Below are the code and all the weights of a small trained network. Each question names an input and a class and asks about switching units off, where a switched-off unit gives its printed mean instead of its output.

import numpy as np


def w(rows, s, z=0):
    codes = np.array(rows[::2]) - 128.0
    scale = np.full(codes.shape[1], s)
    scale[-1] = z or s
    return codes * scale


def norm(h):
    return h / np.sqrt((h * h).mean(-1, keepdims=True) + 1e-5)


def f(y):
    return y / 2 * (1 + np.tanh(0.7978845608 * (y + 0.044715 * y**3)))


def log_softmax(a):
    a = a - a.max(-1, keepdims=True)
    return a - np.log(np.exp(a).sum(-1, keepdims=True))


def net(x, mask):
    res = np.array(x, float).reshape(1, 4) / 4 @ E
    u = 0
    for l in range(3):
        y = f(norm(res) @ A[l][:, :-1].T + A[l][:, -1])
        res = res + np.where(mask[u : u + 9], y, B[l][:, -1]) @ B[l][:, :-1]
        u += 9
    return log_softmax(norm(res)[-1] @ U[:, :-1].T + U[:, -1])


A, B = {}, {}
E = w([
[3,87,93,220,151],'x0',
[139,246,51,206,193],'x1',
[188,70,158,188,239],'x2',
[128,128,127,127,127],'x3',
],0.0054)
A[0] = w([
[150,255,59,177,180,224],'0.n1',
[118,57,139,153,199,26],'0.n2',
[188,114,104,171,215,34],'0.n3',
[90,208,93,184,134,2],'0.n4',
[76,121,74,149,144,56],'0.n5',
[69,115,151,120,124,167],'0.n6',
[82,190,177,109,100,173],'0.n7',
[138,224,163,47,179,57],'0.n8',
[176,147,173,113,135,126],'0.n9',
],0.0088,0.0037)
B[0] = w([
[133,184,133,207,92,254],'0.n1',
[141,6,41,130,92,154],'0.n2',
[92,183,231,82,194,167],'0.n3',
[131,43,1,174,70,160],'0.n4',
[77,134,74,162,140,142],'0.n5',
[92,154,125,145,147,152],'0.n6',
[106,157,57,78,160,156],'0.n7',
[153,83,123,124,29,151],'0.n8',
[170,123,105,92,146,147],'0.n9',
],0.0079,0.0081)
A[1] = w([
[183,93,146,17,108,129],'1.n1',
[187,43,129,156,146,85],'1.n2',
[118,105,171,186,94,5],'1.n3',
[223,231,168,168,98,135],'1.n4',
[10,66,92,146,106,132],'1.n5',
[93,113,126,109,77,179],'1.n6',
[79,131,181,99,202,194],'1.n7',
[139,91,91,149,34,76],'1.n8',
[212,122,109,31,134,156],'1.n9',
],0.011,0.0022)
B[1] = w([
[73,148,69,161,135,245],'1.n1',
[161,74,193,139,168,176],'1.n2',
[139,119,21,147,150,134],'1.n3',
[128,97,215,109,142,254],'1.n4',
[70,142,172,84,138,252],'1.n5',
[117,167,124,124,110,177],'1.n6',
[104,151,132,112,81,161],'1.n7',
[149,160,115,132,85,183],'1.n8',
[105,184,82,251,129,222],'1.n9',
],0.011,0.006)
A[2] = w([
[153,93,77,239,186,33],'2.n1',
[184,211,127,82,18,34],'2.n2',
[71,110,127,177,119,165],'2.n3',
[116,59,243,204,134,159],'2.n4',
[111,39,154,36,168,4],'2.n5',
[2,89,161,179,208,84],'2.n6',
[109,85,86,58,21,168],'2.n7',
[233,207,84,208,121,176],'2.n8',
[62,143,116,163,250,30],'2.n9',
],0.0098,0.0039)
B[2] = w([
[254,168,104,49,145,190],'2.n1',
[233,41,155,169,74,173],'2.n2',
[172,144,109,169,147,214],'2.n3',
[106,155,55,149,148,245],'2.n4',
[62,37,105,173,106,150],'2.n5',
[195,123,147,83,113,254],'2.n6',
[171,130,136,142,203,164],'2.n7',
[63,41,170,34,131,251],'2.n8',
[212,85,119,99,94,181],'2.n9',
],0.0096,0.0072)
U = w([
[88,204,51,185,92,233],'0',
[241,138,68,138,191,242],'1',
[175,85,180,141,39,96],'2',
[142,168,225,164,202,122],'3',
[57,158,152,19,140,57],'4',
[112,2,109,90,179,1],'5',
],0.024,0.003)

Each question gives the input, the list of numbers given to net, and the class t.
The units are the neurons (one row each of A and B). Each row of codes is followed by its name. A weight is (code - 128) times the scale printed after its matrix; where a second scale follows, it is the last column's (A, B and U).
mask holds one flag per neuron, layer by layer. A switched-off neuron (its flag False) gives its mean, the last column of its row in B, instead of its output. The means were averaged over made-up inputs and are rounded, as every weight is.
A unit's drop is (log p(t) with every unit on - log p(t) with that unit switched off) / (log p(t) with every unit on - log p(t) with every unit switched off).
The circuit of an input: a set's keep is (log p(t) with only the set's units on - log p(t) with every unit switched off) / (log p(t) with every unit on - log p(t) with every unit switched off). Starting from the 12 units with the biggest drops (on a tie, the unit counted first), units are removed one at a time, each time the one whose removal leaves the highest keep (on an exact tie, the one counted first), for as long as the keep stays at least 0.8.
units of the circuit, in order: the units of the circuit, biggest drop first
unit that matters most: the unit with the biggest drop
k most important neurons: the k neurons with the biggest drops, biggest first
k most important neurons of layer l: the k neurons of layer l with the biggest drops, biggest first
drop when u is switched off: that unit's drop, to one decimal
input [6,-1,-7,-5], class 4: unit that matters most : 1.n5
input [7,0,-8,6], class 4: 2 most important neurons of layer 1 : (1.n5, 1.n9)
input [0,-6,-7,-6], class 0: units of the circuit, in order : (2.n8, 1.n4)
input [-4,-2,-7,-3], class 0: 2 most important neurons : (0.n1, 1.n1)
input [-8,-8,-2,0], class 0: units of the circuit, in order : (1.n1, 1.n9)
input [8,8,2,-3], class 1: 2 most important neurons of layer 2 : (2.n1, 2.n9)
input [-3,3,1,6], class 3: 2 most important neurons : (1.n4, 0.n3)
input [-5,0,-8,3], class 0: 2 most important neurons : (0.n1, 1.n1)
input [-7,4,0,-8], class 2: 2 most important neurons : (0.n8, 0.n1)
input [-5,1,-1,-4], class 2: 3 most important neurons : (0.n8, 0.n3, 2.n8)
input [-6,-5,1,0], class 1: 3 most important neurons : (2.n1, 1.n1, 1.n2)
input [-5,1,3,2], class 3: 2 most important neurons : (0.n2, 1.n4)
input [0,-7,5,-6], class 1: 2 most important neurons : (2.n8, 1.n4)
input [-3,2,-6,7], class 2: units of the circuit, in order : (2.n2)
input [-5,-6,1,-3], class 1: 2 most important neurons : (2.n1, 1.n2)
input [-6,-3,-1,4], class 0: 2 most important neurons : (1.n1, 1.n9)
input [-7,1,3,7], class 3: 2 most important neurons of layer 1 : (1.n4, 1.n3)
input [-7,-3,0,7], class 0: 2 most important neurons : (1.n9, 1.n1)
input [-7,-4,-1,4], class 0: 2 most important neurons of layer 1 : (1.n1, 1.n9)
input [8,-2,-2,7], class 4: units of the circuit, in order : (1.n5)
input [-4,-7,-7,-8], class 0: drop when 1.n1 is switched off : 0.4
